Below are the code and all the weights of a small trained network. Each question names an input and a class and asks about switching units off, where a switched-off unit gives its printed mean instead of its output.

import numpy as np


def w(rows, s, z=0):
    codes = np.array(rows[::2]) - 128.0
    scale = np.full(codes.shape[1], s)
    scale[-1] = z or s
    return codes * scale


def norm(h):
    return h / np.sqrt((h * h).mean(-1, keepdims=True) + 1e-5)


def f(y):
    return np.maximum(y, 0)


def log_softmax(a):
    a = a - a.max(-1, keepdims=True)
    return a - np.log(np.exp(a).sum(-1, keepdims=True))


def net(x, mask):
    res = np.array(x, float).reshape(1, 3) / 4 @ E
    u = 0
    for l in range(2):
        y = f(norm(res) @ A[l][:, :-1].T + A[l][:, -1])
        res = res + np.where(mask[u : u + 16], y, B[l][:, -1]) @ B[l][:, :-1]
        u += 16
    return log_softmax(norm(res)[-1] @ U[:, :-1].T + U[:, -1])


A, B = {}, {}
E = w([
[160,254,64],'x0',
[70,94,106],'x1',
[140,11,112],'x2',
],0.0071)
A[0] = w([
[232,202,140,201],'L0N0',
[143,187,198,109],'L0N1',
[172,77,131,137],'L0N2',
[126,74,44,252],'L0N3',
[48,144,92,116],'L0N4',
[130,72,97,243],'L0N5',
[156,197,222,123],'L0N6',
[231,133,125,90],'L0N7',
[83,110,90,169],'L0N8',
[102,29,208,210],'L0N9',
[127,215,12,104],'L0N10',
[195,148,38,117],'L0N11',
[74,67,85,230],'L0N12',
[138,178,157,147],'L0N13',
[158,121,170,158],'L0N14',
[208,255,63,118],'L0N15',
],0.013,0.0032)
B[0] = w([
[108,90,80,199],'L0N0',
[34,141,152,167],'L0N1',
[175,202,169,170],'L0N2',
[164,226,80,201],'L0N3',
[130,242,115,156],'L0N4',
[151,253,153,194],'L0N5',
[84,144,104,178],'L0N6',
[114,94,93,156],'L0N7',
[179,238,237,162],'L0N8',
[82,164,227,244],'L0N9',
[160,126,184,206],'L0N10',
[199,118,135,177],'L0N11',
[54,219,237,204],'L0N12',
[54,14,43,162],'L0N13',
[155,242,142,152],'L0N14',
[70,80,99,227],'L0N15',
],0.0046,0.011)
A[1] = w([
[183,145,58,175],'L1N0',
[12,110,103,157],'L1N1',
[114,231,101,160],'L1N2',
[89,85,219,161],'L1N3',
[16,208,150,162],'L1N4',
[104,149,47,166],'L1N5',
[95,142,63,174],'L1N6',
[195,225,130,205],'L1N7',
[183,153,67,87],'L1N8',
[99,191,163,126],'L1N9',
[65,184,106,118],'L1N10',
[72,127,132,89],'L1N11',
[149,129,203,210],'L1N12',
[79,64,101,252],'L1N13',
[115,92,94,112],'L1N14',
[178,85,46,76],'L1N15',
],0.011,0.0037)
B[1] = w([
[155,68,164,153],'L1N0',
[206,141,114,184],'L1N1',
[111,94,111,205],'L1N2',
[255,180,195,185],'L1N3',
[109,174,96,252],'L1N4',
[115,58,81,169],'L1N5',
[172,87,102,166],'L1N6',
[90,93,155,199],'L1N7',
[150,144,182,144],'L1N8',
[128,96,154,200],'L1N9',
[158,149,145,184],'L1N10',
[162,143,123,150],'L1N11',
[95,214,181,190],'L1N12',
[137,197,172,159],'L1N13',
[95,130,163,137],'L1N14',
[114,119,206,142],'L1N15',
],0.0096,0.012)
U = w([
[60,125,104,76],'0',
[117,209,229,194],'1',
[153,109,49,140],'2',
[5,66,140,2],'3',
[134,197,56,124],'4',
[169,4,186,123],'5',
[34,63,162,23],'6',
[22,145,132,57],'7',
],0.016,0.0099)

Each question gives the input, the list of numbers given to net, and the class t.
The units are the neurons (one row each of A and B). Each row of codes is followed by its name. A weight is (code - 128) times the scale printed after its matrix; where a second scale follows, it is the last column's (A, B and U).
mask holds one flag per neuron, layer by layer. A switched-off neuron (its flag False) gives its mean, the last column of its row in B, instead of its output. The means were averaged over made-up inputs and are rounded, as every weight is.
A unit's drop is (log p(t) with every unit on - log p(t) with that unit switched off) / (log p(t) with every unit on - log p(t) with every unit switched off).
unit that matters most: the unit with the biggest drop
top k neurons: the k neurons with the biggest drops, biggest first
top k neurons in layer l: the k neurons of layer l with the biggest drops, biggest first
drop when u is switched off: that unit's drop, to one decimal
input [1,0,-2], class 4: unit that matters most -> L1N13
input [0,5,-6], class 4: top 2 neurons -> (L0N9, L0N12)
input [6,1,-6], class 4: top 2 neurons in layer 0 -> (L0N15, L0N1)
input [-4,-3,-7], class 4: top 2 neurons in layer 0 -> (L0N9, L0N12)
input [5,6,-1], class 0: top 2 neurons in layer 1 -> (L1N3, L1N7)
input [2,4,-2], class 0: top 3 neurons -> (L0N9, L0N4, L1N3)
input [5,6,0], class 0: top 2 neurons -> (L1N3, L0N15)
input [-1,-6,-2], class 2: top 2 neurons in layer 0 -> (L0N9, L0N12)
input [3,-6,-1], class 2: top 2 neurons -> (L0N15, L0N1)
input [0,2,-3], class 4: top 3 neurons in layer 0 -> (L0N9, L0N12, L0N4)
input [8,-7,0], class 5: top 4 neurons in layer 0 -> (L0N12, L0N9, L0N11, L0N10)
input [-3,-2,-6], class 4: drop when L1N1 is switched off -> 0.1
input [5,-3,-8], class 4: drop when L1N2 is switched off -> -0.1
input [7,-2,-2], class 2: drop when L0N15 is switched off -> 0.3
input [6,1,-2], class 2: top neuron -> (L0N15)
